Below are the code and all the weights of a small trained network. Each question names an input and a class and asks about switching units off, where a switched-off unit gives its printed mean instead of its output.

import numpy as np


def w(rows, s, z=0):
    codes = np.array(rows[::2]) - 128.0
    scale = np.full(codes.shape[1], s)
    scale[-1] = z or s
    return codes * scale


def norm(h):
    return h / np.sqrt((h * h).mean(-1, keepdims=True) + 1e-5)


def f(y):
    return np.maximum(y, 0)


def log_softmax(a):
    a = a - a.max(-1, keepdims=True)
    return a - np.log(np.exp(a).sum(-1, keepdims=True))


def net(x, mask):
    res = np.array(x, float).reshape(1, 8) / 4 @ E
    u = 0
    for l in range(2):
        y = f(norm(res) @ A[l][:, :-1].T + A[l][:, -1])
        res = res + np.where(mask[u : u + 7], y, B[l][:, -1]) @ B[l][:, :-1]
        u += 7
    return log_softmax(norm(res)[-1] @ U[:, :-1].T + U[:, -1])


A, B = {}, {}
E = w([
[169,94,187,73,61,171],'x0',
[123,135,123,125,117,123],'x1',
[131,113,116,106,165,160],'x2',
[191,254,146,123,155,140],'x3',
[199,88,37,117,89,65],'x4',
[131,123,126,122,139,136],'x5',
[131,121,127,123,142,135],'x6',
[141,117,142,140,151,128],'x7',
],0.0099)
A[0] = w([
[124,37,205,94,42,177,72],'0.n0',
[20,145,63,223,185,114,130],'0.n1',
[76,1,144,163,124,102,5],'0.n2',
[24,150,218,105,129,145,20],'0.n3',
[181,81,100,111,95,91,24],'0.n4',
[174,155,185,89,80,182,93],'0.n5',
[77,99,133,76,117,122,41],'0.n6',
],0.012,0.0027)
B[0] = w([
[123,63,191,75,177,3,255],'0.n0',
[181,57,238,30,93,10,241],'0.n1',
[25,184,6,154,108,140,236],'0.n2',
[149,112,128,216,122,251,224],'0.n3',
[199,106,105,169,128,163,187],'0.n4',
[156,117,172,73,127,27,210],'0.n5',
[100,216,71,131,133,165,165],'0.n6',
],0.011,0.0086)
A[1] = w([
[34,50,63,121,46,165,3],'1.n0',
[237,69,20,142,53,165,80],'1.n1',
[12,193,241,103,110,192,148],'1.n2',
[61,103,132,113,57,169,89],'1.n3',
[250,248,183,89,99,182,113],'1.n4',
[111,133,143,162,65,76,140],'1.n5',
[143,40,187,219,114,220,78],'1.n6',
],0.013,0.003)
B[1] = w([
[73,182,180,137,160,148,225],'1.n0',
[184,153,145,156,95,155,212],'1.n1',
[238,124,89,122,86,108,232],'1.n2',
[91,116,78,137,149,128,171],'1.n3',
[7,109,109,139,157,139,254],'1.n4',
[133,120,133,87,184,200,199],'1.n5',
[149,171,95,155,100,149,194],'1.n6',
],0.02,0.0082)
U = w([
[33,154,113,133,147,147,219],'0',
[189,82,183,56,124,49,113],'1',
[249,156,110,188,60,181,1],'2',
],0.014,0.00083)

Each question gives the input, the list of numbers given to net, and the class t.
The units are the neurons (one row each of A and B). Each row of codes is followed by its name. A weight is (code - 128) times the scale printed after its matrix; where a second scale follows, it is the last column's (A, B and U).
mask holds one flag per neuron, layer by layer. A switched-off neuron (its flag False) gives its mean, the last column of its row in B, instead of its output. The means were averaged over made-up inputs and are rounded, as every weight is.
A unit's drop is (log p(t) with every unit on - log p(t) with that unit switched off) / (log p(t) with every unit on - log p(t) with every unit switched off).
The circuit of an input: a set's keep is (log p(t) with only the set's units on - log p(t) with every unit switched off) / (log p(t) with every unit on - log p(t) with every unit switched off). Starting from the 12 units with the biggest drops (on a tie, the unit counted first), units are removed one at a time, each time the one whose removal leaves the highest keep (on an exact tie, the one counted first), for as long as the keep stays at least 0.8.
circuit, biggest first: the units of the circuit, biggest drop first
k most important neurons: the k neurons with the biggest drops, biggest first
top k neurons in layer l: the k neurons of layer l with the biggest drops, biggest first
drop when u is switched off: that unit's drop, to one decimal
input [8,6,-1,5,-5,-4,-5,-7], class 1: most important neuron -> (0.n5)
input [-5,8,-6,8,6,-8,3,-7], class 0: circuit, biggest first -> (1.n4, 0.n0)
input [-5,4,6,-4,3,-2,2,3], class 1: top 2 neurons in layer 0 -> (0.n1, 0.n3)
input [0,-3,-2,-2,2,7,-8,2], class 0: top 2 neurons in layer 0 -> (0.n2, 0.n3)
input [1,6,-3,0,-2,-6,0,-7], class 2: 2 most important neurons -> (0.n3, 0.n1)
input [3,2,6,2,4,2,-3,-3], class 2: 4 most important neurons -> (1.n1, 0.n4, 0.n1, 0.n0)
input [-5,-2,3,6,6,1,-4,3], class 0: top 2 neurons in layer 0 -> (0.n0, 0.n2)
input [7,8,-2,8,2,-6,-4,-1], class 0: 3 most important neurons -> (1.n4, 0.n1, 0.n0)
input [5,-5,4,-5,-1,3,-8,-1], class 0: 2 most important neurons -> (0.n2, 0.n1)
input [5,-3,-4,3,8,-6,-8,6], class 2: 2 most important neurons -> (1.n1, 0.n1)
input [1,3,5,3,2,-6,8,8], class 0: 3 most important neurons -> (0.n0, 0.n1, 1.n4)
input [7,-4,-8,5,-8,-7,-3,7], class 2: top 2 neurons in layer 1 -> (1.n2, 1.n6)
input [4,5,-7,-6,8,-1,3,6], class 2: 4 most important neurons -> (0.n4, 1.n1, 1.n4, 0.n1)
input [4,-8,-8,8,3,6,6,-5], class 0: circuit, biggest first -> (1.n4)
input [-8,0,7,-7,2,1,-3,1], class 1: top 2 neurons in layer 1 -> (1.n4, 1.n6)
input [-2,-6,1,-3,4,-1,2,5], class 2: 3 most important neurons -> (1.n1, 0.n0, 0.n4)
input [-8,1,4,6,-3,1,4,-2], class 1: 2 most important neurons -> (0.n1, 0.n3)
input [5,1,-2,-8,1,-5,0,0], class 0: 2 most important neurons -> (0.n2, 0.n1)
input [2,-7,4,-3,-6,7,8,-6], class 2: 2 most important neurons -> (0.n3, 1.n2)
input [-2,-5,4,4,-8,3,3,6], class 2: circuit, biggest first -> (1.n2)
input [-1,-2,7,-7,5,3,3,-3], class 0: top 2 neurons in layer 1 -> (1.n0, 1.n2)
input [-5,-1,3,-5,-7,6,-7,2], class 2: top 2 neurons in layer 0 -> (0.n3, 0.n0)
input [-7,0,-5,-5,-5,-8,-3,-3], class 1: 2 most important neurons -> (0.n1, 1.n4)
input [-7,-7,5,4,2,6,-3,1], class 1: drop when 0.n1 is switched off -> 0.3
input [-6,5,-3,-1,1,6,-8,3], class 1: drop when 0.n1 is switched off -> 0.1
input [-7,-8,4,0,-6,6,6,-7], class 1: drop when 0.n1 is switched off -> 1.1
